[[  0  16  28  38  43  41  35  22   7  -8 -22 -34 -40]
 [-38 -29 -15   0  15  29  37  43  40  34  23   7  -8]
 [  9  -8 -23 -34 -42 -42 -39 -29 -16   0  16  29  37]
 [ 29  38  42  40  33  22   9  -9 -22 -35 -41 -41 -37]]
->
[[  9  -8 -23 -34 -42 -42 -39 -29 -16   0  16  29  37]
 [-38 -29 -15   0  15  29  37  43  40  34  23   7  -8]
 [  0  16  28  38  43  41  35  22   7  -8 -22 -34 -40]
 [ 29  38  42  40  33  22   9  -9 -22 -35 -41 -41 -37]]

[[  5  14   5   8  15  35 -13   6  20 -11   8  14  40]
 [  1  -8 -12 -24 -17 -26  -8 -17 -32  -3 -22 -19 -33]]
->
[[  1  -8 -12 -24 -17 -26  -8 -17 -32  -3 -22 -19 -33]
 [  5  14   5   8  15  35 -13   6  20 -11   8  14  40]]

[[  3   6   7   2 -34   4  20  17  12  -4 -17  15  -3 -14]
 [  2   4   4   5 -34   4  22  17  12  -3 -18  15  -2 -11]]
->
[[  2   4   4   5 -34   4  22  17  12  -3 -18  15  -2 -11]
 [  3   6   7   2 -34   4  20  17  12  -4 -17  15  -3 -14]]

[[  2  34  10   3]
 [  4 -34 -10  -2]
 [ -7  -7  -8  13]
 [ -1  -9 -14  17]
 [ -8  18   2  12]
 [ -4 -35  -5 -10]]
->
[[ -1  -9 -14  17]
 [  4 -34 -10  -2]
 [ -7  -7  -8  13]
 [ -4 -35  -5 -10]
 [ -8  18   2  12]
 [  2  34  10   3]]

[[-21  12  10 -12 -22  25 -18 -11   1]
 [-16  10  -1   1 -45  19 -29  -3 -14]
 [ -9   5   5  -2 -23  13 -13   2  -6]
 [-12  12   0 -14  13  10  -3 -16  13]]
->
[[-16  10  -1   1 -45  19 -29  -3 -14]
 [-12  12   0 -14  13  10  -3 -16  13]
 [ -9   5   5  -2 -23  13 -13   2  -6]
 [-21  12  10 -12 -22  25 -18 -11   1]]

[[ 21 -12  18]
 [ 16  -9   5]
 [ 14  -7   1]
 [ 44 -31  14]
 [ 29 -24  23]
 [ 34 -25  30]
 [ 39 -25  17]
 [ 35 -26  31]
 [ 10  -5   2]
 [ 39 -25  16]
 [ 46 -34  21]
 [ 22 -13  19]]
->
[[ 14  -7   1]
 [ 10  -5   2]
 [ 16  -9   5]
 [ 44 -31  14]
 [ 39 -25  16]
 [ 39 -25  17]
 [ 21 -12  18]
 [ 22 -13  19]
 [ 46 -34  21]
 [ 29 -24  23]
 [ 34 -25  30]
 [ 35 -26  31]]

[[  2  13 -13 -10 -12 -27  19 -17  -2  -1  -1  -1  17]
 [  0   5  -6  -3  -6 -23   1 -13  -8 -11 -12   0   7]
 [ 11  11 -22   5 -17 -19  22 -42 -23  11  -6   0  17]
 [ 10  14 -15  -5 -27 -23  38 -43 -14   5   1  -3  24]]
->
[[ 11  11 -22   5 -17 -19  22 -42 -23  11  -6   0  17]
 [ 10  14 -15  -5 -27 -23  38 -43 -14   5   1  -3  24]
 [  2  13 -13 -10 -12 -27  19 -17  -2  -1  -1  -1  17]
 [  0   5  -6  -3  -6 -23   1 -13  -8 -11 -12   0   7]]
---
[[-12 -16]
 [  7 -47]
 [  2   0]
 [  6 -43]]
->
[-12 -47]

[[ 47  -8   3  -4   1]
 [ 46   0   3  -1   2]
 [-41   5  -1   9  -6]
 [-37   4   9  -3   5]
 [-34  -7  -6   4  -2]]
->
[47  0 -1 -3 -2]

[[-21   0 -33 -16  -3]
 [ 15 -15  30  22 -22]
 [-24   7 -40 -32  15]]
->
[-21 -15 -40]

[[-23 -29 -13]
 [-24 -25 -24]
 [-17 -33  15]]
->
[-23 -25  15]

[[-23   6  35 -16]
 [  4  12  -8   9]]
->
[-23  12]

[[ -7 -33  11]
 [-11 -17 -25]
 [ -9 -16 -26]
 [  3  11  20]
 [ -7 -12 -20]]
->
[ -7 -17 -26]
